Each row has two labels, one from each of two sets.
-0.359, 1.193, -2.790, 1.034, -0.129, -1.163, -1.397, 0.749, -1.295, -0.803, -1.027, 3.429, 0.746, 1.007, 1.119, 0.017, 0.540, -0.589, 0.611, -1.198 -> CP RZ
0.153, 0.488, 0.401, -0.185, -1.760, -2.873, -0.141, 0.073, -2.317, -0.176, 1.266, -3.439, -0.562, 0.551, -1.374, -0.365, -2.266, 1.574, 2.267, -0.311 -> Tq CQ
0.366, -0.624, 2.872, 0.257, -0.826, -1.984, -0.834, 0.769, -2.415, 0.881, 0.929, -6.930, 2.363, 2.007, -2.878, -1.055, -1.345, 1.437, 1.365, 0.571 -> QN RZ
0.731, 0.170, 0.255, 0.117, -1.590, -0.927, 1.580, -0.535, -1.691, -0.518, 0.247, -1.758, -0.484, 0.226, 0.098, 0.540, -0.083, 1.334, -0.760, -0.590 -> Tq RZ
-1.027, 1.245, -1.763, 0.418, 0.256, -1.470, -0.261, -0.342, -0.120, 0.050, -0.402, 5.513, -0.566, -0.683, 1.841, 0.910, -0.723, 1.030, -0.370, 1.375 -> Tq GR
-0.350, -0.136, -0.007, 1.157, -0.245, 1.246, -1.756, 2.721, -1.273, -0.615, -1.135, -1.987, 0.826, 1.111, -2.822, -0.372, -0.355, 1.000, 2.309, -1.392 -> CP CQ
0.429, 0.540, 0.017, 0.984, -2.219, -3.555, -0.508, -0.050, -4.859, -0.064, -0.646, -2.519, -1.108, -0.544, -0.011, -1.367, -0.236, -0.863, -0.816, -0.618 -> Tq CQ
-0.143, 0.145, 1.941, -0.334, -1.781, -2.243, -1.299, -0.743, -0.161, -0.617, -2.282, -2.549, 1.909, 0.264, -0.193, -0.390, -0.114, 1.504, 0.893, -0.671 -> NS GR
0.379, 1.120, -0.037, 0.219, 1.606, 0.794, -3.212, 1.088, -0.616, 0.436, 1.316, -1.906, -0.206, 0.395, -0.073, 0.406, 0.635, -0.258, 1.197, 1.939 -> CP GR
1.589, -0.137, 2.980, -1.235, -0.276, 0.969, 0.615, 0.267, -2.045, 0.303, 3.485, -7.912, -1.026, -0.183, -3.473, -0.726, -2.092, 0.845, 1.340, 1.849 -> QN GR
1.061, 0.612, 1.674, -0.561, 0.247, -0.967, -0.264, -0.606, -1.571, -0.974, 1.160, -1.232, 0.210, -0.151, -0.168, 1.247, 0.247, 0.792, 0.946, 0.066 -> CP GR
1.205, 1.966, 0.411, 0.978, -2.281, -2.434, 0.019, -0.372, -2.892, 0.669, -1.351, -4.761, -1.818, 0.182, -4.090, -4.049, -1.804, -0.125, 1.405, -0.169 -> Tq RZ
0.540, 0.057, -0.731, 1.207, -0.772, -0.650, 1.057, -1.074, 0.098, 0.528, -1.167, 0.434, -0.725, 0.334, 1.327, 0.588, 0.279, 1.324, 0.436, -0.762 -> Tq GR
-0.690, 0.328, 2.909, 0.144, 0.954, -0.229, 0.648, -0.086, 1.437, 0.184, -0.494, -3.658, -0.958, -0.802, -0.725, 0.925, 0.209, 1.273, 0.089, 2.274 -> QN GR

Each row has two labels, one from each of two sets.
-2.603, 3.670, 0.539, 2.435, -3.068, 0.388, 1.812, 0.887, 0.746, 0.398, 4.650, 0.442, 0.718, -0.590, -4.014, -1.411, 0.972, 1.791, -1.229, 1.126 -> DR (29)
-1.089, 4.093, 0.041, 3.677, -3.454, 0.809, 1.132, -1.122, 1.147, -0.056, 2.465, -0.061, 0.481, -1.328, -4.182, -0.006, 1.750, 1.131, 0.223, 1.825 -> DR (35)
-2.873, -1.224, 0.500, 4.264, -3.997, 0.968, 1.632, 0.134, 1.354, 0.889, 4.732, 0.456, -0.134, -0.890, -5.436, 0.404, 2.559, 0.799, 3.990, 2.705 -> HS (35)
-1.163, -0.738, 0.575, 3.143, -2.978, 1.407, 0.527, -0.801, 1.110, 0.236, 5.246, 1.394, 0.273, 2.517, -8.403, -0.901, 2.092, 1.003, 0.387, 3.222 -> GZ (29)
-5.005, 1.834, -0.134, 0.432, -3.666, 0.632, 2.785, -1.060, 1.300, -0.187, 4.938, 0.388, 0.309, -1.318, -3.661, 0.128, 1.409, 0.939, 0.878, 1.397 -> DR (40)
